Below are the code and all the weights of a small trained network. Each question names an input and a class and asks about switching units off, where a switched-off unit gives its printed mean instead of its output.

import numpy as np


def w(rows, s, z=0):
    codes = np.array(rows[::2]) - 128.0
    scale = np.full(codes.shape[1], s)
    scale[-1] = z or s
    return codes * scale


def f(y):
    return np.maximum(y, 0)


def log_softmax(a):
    a = a - a.max(-1, keepdims=True)
    return a - np.log(np.exp(a).sum(-1, keepdims=True))


def net(x, mask):
    res = np.array(x, float).reshape(1, 7) / 4 @ E
    y = f(res @ A[0][:, :-1].T + A[0][:, -1])
    res = res + np.where(mask, y, B[0][:, -1]) @ B[0][:, :-1]
    return log_softmax(res[-1] @ U[:, :-1].T + U[:, -1])


A, B = {}, {}
E = w([
[65,183,165,122,75,26,90,109,79],'x0',
[117,127,118,171,152,99,138,130,134],'x1',
[191,108,62,62,123,163,96,127,112],'x2',
[105,113,138,171,146,158,139,139,180],'x3',
[168,38,178,186,42,109,155,71,64],'x4',
[125,157,180,141,117,182,193,130,127],'x5',
[150,184,67,230,2,126,144,154,228],'x6',
],0.0083)
A[0] = w([
[178,62,177,174,102,113,122,151,77,41],'neuron 0',
[48,211,179,192,204,117,146,124,158,190],'neuron 1',
[149,99,244,204,119,29,168,45,174,88],'neuron 2',
[110,126,71,133,67,141,167,133,133,17],'neuron 3',
[105,112,134,140,162,39,98,93,106,251],'neuron 4',
[150,146,61,207,30,116,139,156,152,79],'neuron 5',
[70,81,100,186,159,166,133,149,128,174],'neuron 6',
[110,103,98,90,165,75,189,151,158,115],'neuron 7',
[105,117,162,117,191,140,141,133,69,151],'neuron 8',
[167,46,69,170,160,194,162,187,117,98],'neuron 9',
[186,135,147,164,79,89,144,165,212,81],'neuron 10',
[158,111,103,101,130,135,125,82,132,52],'neuron 11',
[108,86,150,141,59,138,100,151,100,64],'neuron 12',
[153,1,154,224,64,142,110,137,54,18],'neuron 13',
],0.0093,0.0031)
B[0] = w([
[36,121,120,154,139,141,51,154,66,186],'neuron 0',
[141,182,84,78,70,125,81,82,117,248],'neuron 1',
[125,164,135,142,94,86,123,56,38,228],'neuron 2',
[111,118,154,127,157,161,163,105,157,168],'neuron 3',
[172,118,189,47,126,145,159,192,141,229],'neuron 4',
[125,103,187,86,170,236,188,146,161,254],'neuron 5',
[189,62,106,92,81,1,133,108,131,181],'neuron 6',
[94,123,65,164,101,133,145,134,173,157],'neuron 7',
[52,59,153,128,75,149,112,180,130,224],'neuron 8',
[200,229,148,143,87,86,112,168,130,220],'neuron 9',
[94,93,153,80,165,97,184,143,129,214],'neuron 10',
[155,148,145,59,76,165,144,124,103,153],'neuron 11',
[132,184,101,158,175,36,132,186,56,163],'neuron 12',
[15,165,107,181,180,115,65,86,66,225],'neuron 13',
],0.0072,0.0086)
U = w([
[2,183,24,162,219,170,41,155,138,100],'0',
[223,129,221,151,59,82,100,216,125,211],'1',
[39,18,144,83,157,175,196,156,145,2],'2',
[157,4,111,110,19,73,177,114,137,195],'3',
[169,125,89,101,101,125,124,42,118,140],'4',
],0.0051,0.0022)

Each question gives the input, the list of numbers given to net, and the class t.
The units are the neurons (one row each of A and B). Each row of codes is followed by its name. A weight is (code - 128) times the scale printed after its matrix; where a second scale follows, it is the last column's (A, B and U).
mask holds one flag per neuron, in row order. A switched-off neuron (its flag False) gives its mean, the last column of its row in B, instead of its output. The means were averaged over made-up inputs and are rounded, as every weight is.
A unit's drop is (log p(t) with every unit on - log p(t) with that unit switched off) / (log p(t) with every unit on - log p(t) with every unit switched off).
The circuit of an input: a set's keep is (log p(t) with only the set's units on - log p(t) with every unit switched off) / (log p(t) with every unit on - log p(t) with every unit switched off). Starting from the 12 units with the biggest drops (on a tie, the unit counted first), units are removed one at a time, each time the one whose removal leaves the highest keep (on an exact tie, the one counted first), for as long as the keep stays at least 0.8.
units of the circuit, in order: the units of the circuit, biggest drop first
top k neurons: the k neurons with the biggest drops, biggest first
drop of u: that unit's drop, to one decimal
input [6,-3,-3,-4,6,-1,-2], class 0: units of the circuit, in order => [neuron 13; neuron 0]
input [-3,1,3,3,3,6,-3], class 0: top 2 neurons => [neuron 4; neuron 13]
input [3,-8,-6,-1,3,8,4], class 4: units of the circuit, in order => [neuron 2; neuron 8; neuron 4]
input [-5,5,-6,0,-5,7,-3], class 4: top 2 neurons => [neuron 1; neuron 6]
input [0,-3,-7,1,2,7,-3], class 4: units of the circuit, in order => [neuron 2; neuron 1]
input [-7,7,-4,5,-3,-2,-4], class 1: units of the circuit, in order => [neuron 9; neuron 6]
input [0,-8,-5,5,-2,-4,-2], class 3: units of the circuit, in order => [neuron 13; neuron 5; neuron 0]
input [6,-3,-4,2,2,-7,7], class 2: top 3 neurons => [neuron 5; neuron 10; neuron 9]
input [-6,0,-7,6,7,8,-5], class 0: top 3 neurons => [neuron 13; neuron 0; neuron 4]
input [5,-1,-2,3,-6,-3,8], class 2: top neuron => [neuron 5]
input [-2,2,-8,8,-5,4,4], class 3: units of the circuit, in order => [neuron 6; neuron 13]
input [6,6,-7,-2,0,-1,7], class 2: top 3 neurons => [neuron 5; neuron 10; neuron 9]
input [-7,5,-3,1,-2,4,0], class 1: top 2 neurons => [neuron 9; neuron 13]
input [-6,6,7,4,0,-5,8], class 2: top 3 neurons => [neuron 5; neuron 10; neuron 3]
input [-4,-1,-5,7,-1,-4,3], class 3: units of the circuit, in order => [neuron 6]
input [-4,8,1,-2,4,-5,5], class 2: top 3 neurons => [neuron 5; neuron 10; neuron 1]
input [-6,7,4,4,7,3,-7], class 0: top 3 neurons => [neuron 13; neuron 0; neuron 4]
input [3,0,-1,3,6,2,8], class 2: drop of neuron 5 => 0.7
input [3,-4,-3,-8,-4,-1,8], class 2: drop of neuron 11 => 0.0
input [2,-6,2,5,2,-8,6], class 2: drop of neuron 10 => 0.1
input [-8,4,4,0,5,6,-5], class 1: drop of neuron 4 => -0.1
